Below is a small trained network, with its code and all its weights. Each question gives an input and a class and asks what happens when units are switched off, that is, made to give their printed mean instead of their output.

import numpy as np


def w(rows, s, z=0):
    codes = np.array(rows[::2]) - 128.0
    scale = np.full(codes.shape[1], s)
    scale[-1] = z or s
    return codes * scale


def f(y):
    return np.maximum(y, 0)


def log_softmax(a):
    a = a - a.max(-1, keepdims=True)
    return a - np.log(np.exp(a).sum(-1, keepdims=True))


def net(x, mask):
    res = np.array(x, float).reshape(1, 3) / 4 @ E
    y = f(res @ A[0][:, :-1].T + A[0][:, -1])
    res = res + np.where(mask, y, B[0][:, -1]) @ B[0][:, :-1]
    return log_softmax(res[-1] @ U[:, :-1].T + U[:, -1])


A, B = {}, {}
E = w([
[119,77,104,198,127,113,195,133,114,241],'x0',
[66,130,87,152,175,102,127,68,221,120],'x1',
[174,28,165,120,252,220,126,127,152,119],'x2',
],0.013)
A[0] = w([
[111,75,144,132,160,190,86,120,123,130,57],'n1',
[112,133,149,66,116,101,113,129,148,23,95],'n2',
[143,169,121,98,161,106,149,117,164,87,132],'n3',
[148,178,98,57,95,104,67,114,134,69,97],'n4',
[95,159,77,120,94,104,95,124,92,142,113],'n5',
[131,88,95,206,95,108,194,111,123,246,137],'n6',
[153,62,196,97,183,191,83,114,150,129,143],'n7',
[131,108,182,72,121,101,88,112,169,25,54],'n8',
[107,210,123,112,49,76,148,139,146,174,123],'n9',
[123,155,124,53,169,121,24,148,98,70,55],'n10',
[111,49,69,180,119,79,143,99,151,160,153],'n11',
[163,120,146,135,104,149,76,219,55,125,96],'n12',
[175,112,162,103,170,161,112,117,181,111,121],'n13',
[126,62,164,140,177,159,121,96,140,155,90],'n14',
[63,147,109,111,167,109,127,84,207,127,138],'n15',
[115,174,100,121,98,99,128,117,113,152,100],'n16',
[72,138,126,132,51,82,127,86,129,131,108],'n17',
[97,162,121,114,123,171,114,119,203,49,124],'n18',
[159,105,162,118,79,152,171,159,41,131,123],'n19',
[76,108,109,147,159,86,108,43,167,131,113],'n20',
[152,137,154,107,100,177,119,205,46,134,63],'n21',
[82,97,86,159,135,119,123,52,217,94,67],'n22',
[126,77,94,195,104,115,175,139,131,187,32],'n23',
[143,206,100,129,118,76,139,108,105,93,93],'n24',
[45,136,64,164,157,144,113,47,159,125,79],'n25',
[143,152,129,48,114,159,109,91,137,130,254],'n26',
],0.011,0.013)
B[0] = w([
[129,76,177,124,163,113,125,118,134,114,166],'n1',
[108,146,150,157,115,142,162,130,172,134,199],'n2',
[103,155,117,140,130,144,147,173,144,115,175],'n3',
[127,111,107,172,126,139,174,166,173,112,208],'n4',
[164,110,159,138,167,81,114,98,129,99,191],'n5',
[91,153,102,190,105,142,196,141,174,145,249],'n6',
[160,90,138,167,155,109,134,89,107,148,230],'n7',
[94,119,148,139,101,157,189,133,204,100,189],'n8',
[149,119,157,123,182,88,96,89,128,117,245],'n9',
[97,144,170,140,101,125,177,163,208,119,187],'n10',
[123,136,79,132,99,136,138,153,148,134,210],'n11',
[148,112,137,79,110,171,105,129,160,170,185],'n12',
[112,107,125,142,188,89,129,97,126,103,191],'n13',
[155,110,173,163,167,76,126,106,109,109,186],'n14',
[162,140,113,50,103,155,85,112,106,164,221],'n15',
[153,95,163,138,129,99,114,97,127,90,182],'n16',
[131,101,157,139,165,90,99,99,140,99,212],'n17',
[109,129,116,137,89,133,181,157,151,139,206],'n18',
[153,154,117,60,132,152,102,148,145,159,195],'n19',
[174,139,148,92,103,157,103,142,107,164,203],'n20',
[170,158,171,57,106,168,123,124,189,134,180],'n21',
[164,141,172,56,116,173,101,133,149,127,200],'n22',
[89,129,158,148,117,142,201,190,240,108,175],'n23',
[144,109,159,157,150,119,120,100,135,99,191],'n24',
[136,131,159,90,125,157,98,145,161,166,199],'n25',
[148,207,4,182,113,101,131,132,67,159,230],'n26',
],0.012,0.017)
U = w([
[97,137,127,175,108,141,191,159,156,134,80],'0',
[129,98,175,152,166,95,121,74,133,107,96],'1',
[132,142,150,50,107,168,114,133,141,160,89],'2',
[126,164,7,180,126,114,126,115,106,168,253],'3',
[75,111,116,127,121,119,126,139,95,116,113],'4',
],0.02,0.014)

Each question gives the input, the list of numbers given to net, and the class t.
The units are the neurons (one row each of A and B). Each row of codes is followed by its name. A weight is (code - 128) times the scale printed after its matrix; where a second scale follows, it is the last column's (A, B and U).
mask holds one flag per neuron, in row order. A switched-off neuron (its flag False) gives its mean, the last column of its row in B, instead of its output. The means were averaged over made-up inputs and are rounded, as every weight is.
A unit's drop is (log p(t) with every unit on - log p(t) with that unit switched off) / (log p(t) with every unit on - log p(t) with every unit switched off).
unit that matters most: the unit with the biggest drop
top k neurons: the k neurons with the biggest drops, biggest first
drop when u is switched off: that unit's drop, to one decimal
input [0,2,3], class 3: unit that matters most	n9
input [-8,-2,-8], class 0: top 3 neurons	[n4 n10 n2]
input [-4,0,2], class 0: top 3 neurons	[n10 n8 n15]
input [-7,-6,-7], class 0: top 2 neurons	[n4 n10]
input [-5,-7,-7], class 1: top 3 neurons	[n9 n24 n5]
input [7,-1,8], class 1: top 2 neurons	[n14 n7]
input [-6,-7,-7], class 1: top 3 neurons	[n9 n24 n5]
input [3,2,4], class 1: top 2 neurons	[n26 n14]
input [6,1,-8], class 1: top 2 neurons	[n9 n17]
input [-2,7,-7], class 1: top 2 neurons	[n17 n9]
input [-7,5,6], class 0: drop when n18 is switched off	0.2
input [-2,2,-3], class 3: drop when n26 is switched off	0.1
input [0,-7,8], class 1: drop when n7 is switched off	2.2
input [1,3,-1], class 3: unit that matters most	n21
